[128 = 0]
<40> [ 47  96 158 133 137 147 146  63  78 116 140 154 122 142 174  82 122 111
 107 112  85 130 176 144 148]
<40> [111 120 143 122 150 148 130  62  65 113 118 156 117 144 134  91 131 138
 118 156  99 140 147 130 110]
<32> [ 62 125 154 144 134 125 131 162 114 172 114  78 141 115 143  96 143 155
 114 122 119 135 121 114  99]
<39> [117 133 142 137 111  99 131 141 139 144 141 109 138 136 135 122 126 101
 104 128 128 121 134 126 159]
<33> [128 124 135 112 100 119 181 106 144 147 149 188  95 193 168 148 104  25
  68  97 110 130 168 118 247]
<39> [122 104 123 116 128 143 118 116 138 125 146 120 124  85 160  90  84 151
 111 134 114 143 128 139 105]
<33> [145 138 139 127 118 113 118 149 116 134 125  97 148 141 103 122 146 128
 131 157 156 114 109 127 105]
<31> [ 96 160 136 187 159  89  84 124 106 101 105  90 164 102  73 144 195 185
 190 131 120 111 126 131  92]
<31> [103 151 145 158 103  86 134 200 128 144 113  74 176 171  94 160 197 103
 152 123 177  96 111 125 133]
<40> [ 99 155 209 138 172 103 102  46  79 168 158 128  88 140  82  97 144 117
 108 115  68  72 171 105 176]
<39> [ 65 125 135 129 151 153 169 133 145 193 112 157  76 124 178 129 108 124
  85  66  69 163 152  89 178]
<39> [150  93 113 107 126 153  99  96 126  84 155 123 138  74 147  82  79 166
 136 158 132 134 121 163  69]
<31> [135 103 123  99 113 143 138 135 181 156 166 135  98  93 178 108  55 110
  82 100 112 138 135 128 161]
<33> [153 136 147 113 136 134 106 141 124 144 137  99 125 119  90 123 135 148
 144 137 148  96 107 124  94]
<33> [168 156 142 131 139  97  85 150 143 162 133  71 131  85  87 108 120 170
 120 163 131 119  96 109  91]
<40> [239 180  98 125 135  99  97 154 126 134  86 105 137 124  65 143 141 169
 129 217 155 158  70  97  72]
<32> [177 135 117 111 116 122 130 123 124 130 124 134 125 139 129 116 108 118
  99 173 135 148 114 121 124]
<39> [135 140 120 126 145 147 142 123 114 128 102 159 110 153 111 159 153 130
 147 116 125 133 128 114 132]
<39> [171 146 109 112 138 146 151 117 112 132  95 173 102 167 116 155 137 118
 122 144 127 153 120 105 136]
<39> [191 148 130 113  73  67 153 134 144 162 142 128 131 179 155 105  85  38
  21 196 133 158 126 109 205]
<40> [124 112 106 132  95 111 142 141 136 119 125 117 156 123 179  96  97 114
  84 166 132 173 123 139 125]
<31> [ 97 108 147 133  52  75 146 191 129 152 146  49 198 153 180  65 112  73
  55 186 172 140 113 146 128]
<33> [119 150 135 169 100  65 137 103  67  86 103 126 186 201 117 122 185  79
 114 196 142 139 143 140 150]
<32> [154 132 136 101 132 145 138 117  94 154 111 132 112 148 130  97 116 132
  93 173 126 150 113 108 101]
<40> [178 147 121 125 115  97 115 133 134 140 125 109 136 123 121 110 109 127
  92 184 132 149 108 116 121]
<32> [ 92 118 131 136 163 157 124  85 115 107 129 162 106 113 126 139 138 151
 164  83  96 117 155 135 132]
<33> [175 148 170  97 144 127 108 108 132 169 163 125  85 132  79 128 115 113
 118 119 124  74 128 109 153]
<33> [102 147  97 195 175  94  65  90 116  85  93  98 158  27 122  95 133 245
 157 170  70 186 123 131  53]
<32> [142 132 130 128 114 117 129 136 125 117 131 125 142 151 114 140 143 107
 136 137 151 112 125 135 135]
<40> [ 67 105 147 138 131 131 143  64  68 114 125 145 135 142 177  66 118 119
  88 155  87 158 163 139 130]
<32> [ 93 117 129 130 144 150 130 135 150 142 134 131 109  99 142 135 119 147
 141  78 109 124 137 126 133]
<31> [141 120 124 109 127 146 140 117 128 131 131 150 110 136 140 125 110 117
 115 127 125 134 131 126 136]
<33> [146 164 130 163 122  58 107 120 129 137 119 100 148 119 119 109 127 127
  86 183 105 155 126 112 147]
<31> [107 112 107 167 107  81  86 126 132  84 135  67 194  55 164  61  99 177
 112 194 122 170 118 162  69]
<31> [111 104 124 135  99 101 114 132 145 124 153  87 159  82 180  65  76 134
  80 165 120 157 126 148 113]
<31> [112 124 169 105 134 139 146  96 103 169 145 143  93 158 137 101 113  94
  85 119 103 112 150 112 164]
<39> [ 77 118 144 142 118 105 119 172 168 183 146  64 136  70 169  82  90 149
  83 115 107 143 122 118 125]
<40> [125 127 130 129 115 117 128 156 165 141 147 114 128 119 131 143 120 112
 127  99 137 111 128 130 154]
<32> [ 76 113 146 124 152 166 137 131 128 144 132 136 105 121 130 141 141 142
 158  64 116 103 142 126 128]
<32> [196 133 115  96 105 129 138 140 141 133 134 140 120 153 122 137 107  96
 106 158 157 130 109 124 137]
[ 97 135 146 146 123 108 136 136 131 137 134 122 134 149 122 144 153 100
 131 100 127 106 144 127 167]  <39>
[122  96  98 111 105 160 149 168 172 110 141 140 133 120 160 155 110 115
 150  84 158 126 124 150 131]  <40>
[138 136 121 131 140 137 118 137 118 115 112 123 135 127 100 145 154 154
 164 131 143 121 114 129  95]  <39>
[ 58 107 175  86 161 207 162 167 100 234 109 105  76 129 152  89 123 165
 103  83 111 128 113  85  81]  <32>
[122 138 119 163  98  70 113 164 155 117 133  82 176 113 132 126 135 120
 120 149 144 135 120 139 136]  <32>
[218 141 102 114  72  85 129 169 173 109 147 120 156 157 114 158 113  68
 111 168 187 119 103 140 160]  <32>
[176 112 189  39 151 211 131 116 131 177 189 156  46 158  69 154 115  97
 161  52 159  13 128 121 143]  <33>
[ 46 134 140 158 166 145 124 181 144 174 101  89 121  86 121 145 165 192
 168  59 108 124 121 105  97]  <39>
[134 138 137 133 148 122 113  93 127 130 137 141 107 112 117 124 119 137
 124 123  98 124 142 121 144]  <33>
[ 28 105 103 182  82  88 159 195 160 121 112  88 193 118 209 118 135 110
 105 110 131 178 138 147 147]  <40>
[ 94 108 122 119 152 167 135 118 135 144 124 143  99  90 163 111  98 163
 122  97  93 152 136 121 113]  <39>
[194 100  84  66  95 183 178 142 145 118 124 188 104 170 169 146  83  81
 103 139 164 159 112 132 137]  <31>
[ 74 136 125 167 139 116 133 136 102 120  92 116 154 135 131 131 172 150
 146 129 118 149 132 125 111]  <40>
[196 141  97 129 128 107 112  66 114  79 123 167 129 126 124 120 104 126
 111 193 111 163 132 135 132]  <32>
[ 78 132 112 190 150  88  94  83 131  78 125 126 154  69 141 118 133 171
 148 124  76 154 158 147 132]  <32>
[138 124 164 102 154 152 120  60  93 133 153 159  88 138 110 107 115 120
 122 123 102  96 152 126 141]  <40>
[128 130 132 125 154 137 121  84 143 135 144 162  86 103 133 130 100 133
 119  97  82 128 153 119 164]  <33>
[162 155 178 120 142 107 106  75  82 130 148 132 115 171  62 126 158 100
 133 151 129  69 141 123 150]  <33>
[157 151 136 130 124 103 112 171 179 157 147 101 121 115  92 164 132 120
 139  99 144  92 114 115 155]  <40>
[128 130 116 147 100  94 122 171 177 119 146 102 155 115 130 152 128 109
 137 109 151 115 124 142 154]  <32>
[ 64 131 151 170 109  66 132 111 104 145 126  93 162 129 176  65 120 108
  57 169  88 167 152 125 157]  <40>
[  4  80 161 150 142 144 116 114 152 132 178 102 127  57 181  89 101 152
 140  38  83  99 173 158 141]  <39>
[ 91 146 135 140 141 126 151 167 144 191 101 119 105 132 139 142 139 132
 104  95 103 150 126  88 153]  <39>
[100 120 118 125 173 199 136 123 100  95  97 170 110 142  90 188 190 171
 230  63 142  98 130 135  86]  <40>
[126 148 141 135 140 128 135 126  92 126 104 136 131 173  89 154 181 122
 156 129 141 109 127 118 126]  <31>

(95) [137 107 122 127 133 138 130 153 130 109 151 137 129 163 114 112 114 104
 162 137 122 102  91  98 156]
(96) [107  78 110 141 101 123  90 107 121 104 115 124  84 154 141 170 119 128
 136  95 111 187 170 108 119]
(85) [207 144 196  98 209  74 100  68 115 142 124 156 120 162 173 109 130 146
  98 157 150 154  70 131 140]
(96) [200 164 115 112 144 157 129 127  93  83 172 167 129 160 122 134 114  98
 162 102 142 127  92 139 164]
(96) [151 164 143 136  83 127 166 114 166  29 135 135  89 164  97 161 147 107
  92  84 126 118 150 138 181]
(85) [ 76  93  71 125 116 155 159 131 107 132 100 106 132 108 102 113 110 111
 179  90 138 110 152 113 107]
(86) [129  91 103 102 150 121 162  73 113 135  76 124 109 117 133  93 110 117
 162 106 152 110 115 104 131]
(95) [ 77 112 114 135 128 132 164 145 127 104 127  99 131 150  86 126 126 114
 130 103 128  96 139 121 123]
(95) [115 149 107 154 105 144 190 136 159  99  92 102 126 117 106 112 129 135
 149 100 137 109 120 112 126]
(86) [181 171 108 132 161 177 167  88 135 150 108  86  92  25 118  88 138 132
 134  95 179 112  82 148 173]
(86) [140 133 128 139 113 140 116 136 141 133 144 126 113 110 132 138 136 130
 112 139 118 129 122 133 148]
(95) [ 92 138 123 156  65  99 142 114 167 205  67 121 136  54 184 149 151 195
  61 184  88 142 167 149  65]
(86) [ 99 130 163 143 122 128  87 180 147 117 178 115 137 147 103 149 144 122
  98 145 112 133 149 136 139]
(85) [ 91  74  94 110 117 143 135 105 118 119 111 111  97 112 104 123 119  97
 149  94 137 112 160 114 147]
(85) [163 153 160 148 137 118 115 164 158 108 129 146 156 170 143 107 122 142
 169 150 128 153  87  94 123]
(95) [ 69 105 126 123 161 126 148 137 102  90 141  92 129 176  70 131 123 102
 129  79 143 108 150 128 121]
(85) [154 199 160  94  70 120 136 148 162 106 132 190 182 104 133 125 150 115
 115 158 130 105 180 165 138]
(85) [ 90  97  82 177 148 149 150 113  96 116 129  62  72 147 104 168 119 143
 111  66 119 151 114 124 111]
(96) [ 99  91 142 132 132 117  99 123 128 126 150 106  94 143 116 155 137 122
  83 127 113 132 145 130 145]
(96) [130 111  98 101 115 142 136 111 116 176 120 142 130  71 141 110 124 118
 132 153 127  92 128 137 138]
(92) [ 95  62  87  98 189 145 134 131  80 204 120 109 152  99 119  64  96 109
 191 147 148  78  84 101 113]
(95) [101 117 136 137 165  96 184 118 140 134  75 101 145 156 122  87 119 149
 143 129 140 105  92  96  93]
(85) [183 125 150 130 172 116  94  95 117 145 136 131  98 134 161 130 126 144
 115 140 133 162  81 124 144]
(96) [133 115  59  90 101 123 162 117  66 155  82 207 196 150 176 112  83 126
 218 140 116 120 135 114  51]
(95) [118  74 167 122 120  90  60 133 148 178 151 144 114 137 164 141 137 138
  78 206  86 132 125 114 141]
(96) [174 138 182  82 141 128  48 101 141 126 154 150 108  83 134 122 149 100
 112 132 161 159 168 154 189]
(96) [107 121 115 113  81 113 176 110 141 104 112 144 119 136 117 141 134 114
  93 130 109  80 155 136 139]
(85) [196 167 159  98  98 100 135  49 143  81 118 170  78 123 153 166 152 123
  54 114 130 140 158 168 177]
(95) [169 166 152  78 158 130 181  73 147 116 105 125 115  68 101  74 146  99
 108 113 184  64 115 153 193]
(86) [106  82  96 130 130 143 155 103 131 144 112  92  85  96 111 113 124 117
 124 116 130  92 111 111 156]
(96) [141 164 122 112  75 144 124 133 137  89 129 163 141 112 124 146 136 109
 141 106 133 141 188 151 136]
(92) [132  90  79 118  42 162  95 125 138 122 127 162  98  88 146 152 121 101
 162 125 105 143 180 117 158]
(96) [102 128  92 157 106 125 189 140 127 115  99 122 141 161 126 133 115 146
 143 119 107 111 111 109  88]
(92) [116 128 120 124 110 190  35 209 113 142 216 134 153  90 102 142 130  91
 165 135 127 149 169 148 153]
(92) [ 88  95 134 125 162 166  74 182 129 179 179  84 136  75  90  96 133 104
 144 149 143 105 124 125 157]
(85) [189 230 165 119 140 116 142 125 122 104 133 166 174 135 145 135 142 147
 112 124 149 151 130 176 106]
(92) [ 93  79 108 136 141 179  79 179 126 145 171  89 117  98  89 108 120  95
 177 120 138 123 126 104 162]
(95) [208 165 177 108 107 114  97  80 168  97 132 162  84 103 155 141 154 123
  82 136 138 153 138 148 196]
(86) [ 60 123  97 160 114 164 107 179 130 137  97  86 163  95 109 117 118 141
 209  84 148 185 185 111  63]
(92) [123 146  81 144 137 159 151 140  79 138 150 118 138 126 119 150 117 133
 134 103 123 124 115 152 100]
(92) [134 126 183 135  75 112  69 140 200  74 128 141 103 140 131 146 151 119
 119 130 122 178 184 109 168]
(92) [179 178  89 120 117 174 132 158  85 111 170 174 164 131 129 137 111 109
 180 115 132 127 112 150 127]
(86) [ 85 127  99 154 118 128 172 126 127 126  81  98 136 127 121 128 122 151
 144  96 130 137 143 119  77]
(92) [102  82 138 150 193 133 114 157 104  91 184  82 101 213  77 135 115 105
 132 100 127 120  79  98 153]
(85) [135 204 112 113 164 163 134 137  66 153 150 125 181  78 114 132 132 133
 133  94 165 139 155 200  84]
(95) [160 119 153 137 143 122  79 123 149 165 122 127 116 103 165 114 131 150
 134 161 129 167 102 111 136]
(86) [114 119 173  80 135  97 135 125 152  94 123 149 148 155  99  94 135  90
 128 137 148  84 153 120 160]
(85) [146 104 132 123 102  79 175  56 151  95  74 145  78 165 155 143 129 138
  86 126 109 117 120 108 142]
(86) [117 181 190 126 154  67 122 143 121  83 104 156 200 221 138 138 129 156
 137 115 140 187 167 136  44]
(96) [122 106  54 139  94 144 164 122  95 134  92 150 138 140 153 135  96 136
 189 112 109 135 122 105  81]
(92) [ 84  59 100 133 132 142 112 129 117 148 140  94  92 121 110 132 120 112
 129 123 116 113 128 108 144]
(86) [159 107  82 139 129 149 143  85 113 159 109 117  81  88 155 130 117 140
 131 121 124 130  88 120 141]
(95) [187 125 152 132 152 139  71 134 131  92 162 144 104 166 136 129 119 112
 166 118 139 175  95 102 171]
(86) [118 139 168 107 133  85 128 134 130  97 126 159 164 190 126 129 130 123
 120 138 126 126 150 129 108]
(92) [128 138 140 136 107 105 133 108 125 112 147 134 102 152 135 182 145 140
  46 132  97 128 145 159 131]
[ 96 121  85 107 152 122 192 128  60 137 141 141 165 173 108 132 107 115
 122 125 116  62 110 148  89]  (86)
[149 161 115 124 170 123 161  76  79 123 109 118 120 130 133 142 124 144
 110  80 152 148 122 162  99]  (85)
[149 137 103 147  77 131 156 153 134  72 139 170 135 197 134 154 113 121
 153 127  93 122 111 105 128]  (95)
[143 169 121 189  79 117 184 130 164  57 106 124 103 187 135 175 134 163
 103  99  96 154 114 116 112]  (85)
[ 82  89 152 108 102  86 114  99 156 149  84 128 120 111 142 128 141 135
  94 150 119 130 187 124 115]  (96)
[138 135 103 121 133 194  74 155  90 106 196 120 114 100  90 150 125  85
 160  77 150 153 159 156 166]  (95)
[118 148 155 127 113 123 120 136 156 120 125 122 134 108 119 128 146 129
 107 130 135 132 160 142 135]  (96)
[138 182 138 149 165 134 126 146 101 130 143 115 158 138 127 140 130 154
 125 109 141 162 119 157  86]  (86)
[135 155 130 154  74 153 128 124 180  83 113 107  87  85 115 148 150 128
 118  89 136 158 170 133 163]  (96)
[ 56 128 119 191  78 165 103 179 166 123 153  55  96  82  90 178 157 144
  82 101 106 158 188 146 126]  (96)
[155 163 104 162 124 123 153 131 110 106  93 149 156 178 164 141 106 166
 180 104 122 185 106 111  59]  (95)
[129 155  91 155 140 169 115 144  97 148 119 107 146  90 135 132 117 150
 181  89 148 185 136 139  80]  (95)
[106 103  94 173  85 172  73 191 135 142 165 114 120 116 131 158 121 133
 160 135  95 168 138 109 122]  (95)
[159 156 172  94  89  89  94 117 169 115  63 197 180 125 179  99 129 137
 187 149 148 186 186 110  96]  (92)
[100 123 107 129 164 151 129 150 114 173  94 101 172  86 123  74 111 137
 208 117 165 140 123 109  82]  (92)
[119  48 132  80 106 109  84 128 125 128 157 176 118 164 132 125 115  79
 136 172 101  91 140  99 174]  (86)
[163 136  95 194 104 166 119 125 141  48 113 102  67 164 131 167 115 142
 185  42 131 224 118  91 133]  (96)
[ 93 115 100 116 120 117 112 134  79 209 131 149 171 103 164 148 121 152
 107 172  98 126 153 160  59]  (95)
[ 96 156 141 101 112  99 138 161 110 127 124 175 213 165 131 127 124 128
 140 151 120 116 175 148  65]  (96)
[127  72 125 133 130 144  80 109 153 144 109  99  76  86 135 110 125 121
 159 118 142 162 131  91 164]  (86)
[ 85 148 182  95 115  56 168 137 150 164 122 159 190 146 134 121 153 144
  34 214  97  48 148 161  97]  (85)
[ 85 114  94 173  89 145 114 137 117  96 129  98  96 147 120 192 127 142
 121  73 105 188 180 132  96]  (92)

<20> [226 161 111 138  91  82 163  86 121  79 178 136 156 115 193  52 156  88
 193  76 208 169 106 159 179]
<20> [ 85 112 175 134 137 153 142 113 111 125 170 124 132  63 139 141 165 122
 214 191 169 193 152  69 131]
<22> [164 139 165 115 127 152 148 130 118 140 124 128 133 131 118 114 119 129
 101 104 140 129  99 133 157]
<22> [135 126 113 169 227  92 180 103 119  80 156  79 165  53 122 113  83 107
  67 199 169  88  81 158  38]
<20> [ 84 135 162 112 225 146 153 139 141 143 123 125 144  80 125 114 117 108
  94 175 135 133 148  85  86]
<24> [ 61 106  93 137 155 101 111 145 159 104 122 140 149  76 178 135 140  96
 188 145 145 154 210  81  68]
<24> [ 95 116 185 111 185 155 145 131  80 133 166 128 176  89  84 105 161 120
 127 163 119 148 119  59 157]
<22> [148 169  79 125 136 116 124 132 186 137 122 134  80 164 136 130 141 168
 157 135 105 116 116 172 131]
<22> [115 111 146 123  60 109 114 106 102 120 115 147 146 138 124 171 133 109
 140 152 132 145 173 128 115]
<24> [132 137 190  98 141 168 155 155 163 150  77 148 139  89 164 134 101 101
 115  99 173 158 173 100 107]
<20> [155 148 135 114 134 124 146 135 146 118 126 144 151 114 135 119 145 128
 153 120 141 141 134 127 138]
<22> [161 129 138 126 120 140 132 121 123 131 124 130 131 129 129 125 125 125
 122 112 133 131 117 132 150]
<20> [ 75 112 160 131 153 152 134 141 112 136 144 111 126 100 103 143 132 142
 134 167 127 136 122  95 112]
<20> [134 109 108 129 134 152  86 101 139 156 104 147 104 139 123 173 140 129
 138 168  77 135 167 109 144]
<29> [124 152 166 110 115 129 153 128 127 132 137 135 129 129 121 124 140 134
 142 143 150 147 125 132 133]
<29> [ 94 143 134 113 170 125 129 124 120 135 155 135 137 133  73 136 170 157
 143 200  83 125 121 110 137]
<22> [ 93 145 119 123 230 159 129 131 183 173 112 119  70 111 166 103 104 115
 100 154 126 133 149 105  98]
<22> [197 146 175 123 191 175 171 113 134 151 115 113 123  99 137  97  86 110
  56 116 161 124  83 135 143]
<29> [158 167 162 105 122 119 152  82 126 145 125 145 117 151 121 131 128 115
 103 178 138 140 132 158 132]
<29> [147 142 183 114 156 147 155  74 127 145 127 144 131  89 139 147 132  95
 133 210 159 172 163 110 120]
<20> [131 128  76 149  79  80 113 128 101  96 166 112 126 175 108 108 144 153
 142  99 111  98  80 171 147]
<20> [141 107 149 167  54 129 150 136  53  99 195  67 118 142 102  94 112 160
 122  68 175 111  10 167 166]
<24> [107 142  97 120 146 105 109 106 135 129 156 149 124 140 132 115 179 126
 185 169 101 151 159 107 149]
<24> [171 127  66 151 149 126 103 103 145 131 133 122  97 146 145 117 129 132
 130 122 100 113 111 147 152]
<22> [ 73  91 112 128  78 125  82 152 116 125 121 145 137 137 132 154 154 128
 178 106 103 144 180  86 135]
<29> [ 29 134 136 135 138 107 138 140 120 137 152  95  84 141 132 110 103 130
 104 157 151 120 120 137  68]
<22> [172 152  94 140 154 125 146 151 160 111 134 112 124 128 116 115 127 170
 131 106 121  96  70 169 133]
<24> [123 146  98 133  70 102 123 137 172 123 100 131  88 158 154 161 112 149
 152 121 141 122 145 182  89]
<20> [113 146  83 104 158 102 101 134 177 135  89 169 137 148 127 152 149 127
 136 158  71 117 195 123 104]
<24> [ 81 109  67 163  72  74 107 147 124  82 150 107 127 140 114 161 138 165
 177 137 118 102 118 163  84]
<29> [ 23  67  96 160  92 112  91 187  85 105 160  89 126 130 149  89 116 120
 140  39 139 117 123  87 112]
<29> [219 148 146  97 161 175 137 132 190 150  58 173 150 100 144 159 127 122
 127 114 116 142 168 118 150]
<29> [113 114  88 164 161 125 126 133 146 114 136  95 105 102 131 145 109 149
 131 155 128 104 104 145  84]
<29> [139 105  98 119 174 159  91 156 166 149  69 150 138 120 145 140 114 113
  99  86  81 112 175  90 129]
<29> [143 167 156  98 165 145 153 134 162 143 118 149 133 120  98 147 152 159
 144 176 112 135 128 129 133]
<24> [157 151 135 105 145 147 127 120 150 149 126 154 121 134 136 115 159 129
 158 129 116 154 143 110 173]
<24> [150 116  59 168 142 147 108 154 170 114 138 102  94 115 121 157 142 196
 189 123  97 105  82 148 137]
<20> [ 86  99 114 140  14 115  83 110 130 131 113 144  86 151 171 186 137 119
 205 133 143 171 201 127 115]
<24> [240 162  81 131 151 163 109  88 162 166 129 134  63 182 128 109 144 161
 127 114  78 116  73 169 222]
<22> [133 113 147 131 189 156 124  83 104 156 147 124 115 103 167  77 120  66
 100 136 146 161 145  77 157]
[174 136  39 173 144 140 102 118 180 136 132  95  42 156 128 153 120 195
 149 142  87  89  65 192 137]  <24>
[154 194 188  90  78 116 179 120 145 144 116 142 105 168 136 114 114 131
 110 122 179 144 114 186 127]  <29>
[ 20 124 146 136 132  86 140 112 102 125 144 103 111 129 115 145  98 111
  87 213 148 118 148 141  32]  <24>
[223 152  92 122 190 126 129  98 144 130 122 145 147 138 125  94 136 116
  92 119  93 106 105 144 174]  <20>
[127 109  85 156  82  77 121 128 126  74 125 124 164 115 112 183 130 145
 159 156 125 104 136 165  75]  <22>
[149 113 145 122 168 168 127 130 157 140  93 146 143  75 154 150 123 106
 139 134 135 153 173  86 123]  <29>
[137 110 141 128 126 125 128 125  85 115 144 126 168 124 109 108 133 112
 107 108 125 122 113 110 151]  <24>
[148 162 179  99 200 141 181 129 162 124 125 152 172  54 165  96 142  91
 155 148 185 176 165  88 116]  <20>
[167 108  77 180 169  81 148 100 101  61 172  91 179  74 123 113 119 116
 123 157 150  96  79 155  93]  <22>
[ 51 148 203  82 112 135 142 148  83 160 156 136 127 169  94  85 150 126
 108 121 128 149 124  93 160]  <22>
[112 140 124 118 117 122 122 133 135 136 132 135 114 151 124 125 141 140
 142 129 117 131 132 131 136]  <22>
[142 142  33 148 188 123  85  96 164 134 177 134  82 143 126 116 201 168
 221 185  58 137 119 117 184]  <24>
[141 160 117 104 191 141 128 132 176 155  93 148 117 142  99 150 132 153
  99 173  73 104 137 138 118]  <29>
[106 141 116 119 114 100 129 141 145 113 128 143 140 130 137 129 145 129
 162 131 133 136 156 129 110]  <20>
[170 181 108 114 176 141 129  88 165 172 146 136  56 169 161  71 144 124
 131 136 119 147 112 144 183]  <22>
[ 87 136 186 105 134 132 147 121  95 147 140 129 133 134 114 108 123 107
  92 148 144 142 133 108 125]  <22>
[ 81 151 150  87 147 147 130 190 169 160  87 148 118 149 129 117 121 140
 106  85 111 123 156 108 116]  <29>
[155 127 132 130  64 122 126 119 135 129 102 134 109 144 176 129  99 101
 123  78 168 142 149 153 124]  <20>
[116  95  85 159 229 126 104  82  92 128 170 104 133 102 127  86 130  89
  91 172  95 115 117  85 136]  <24>
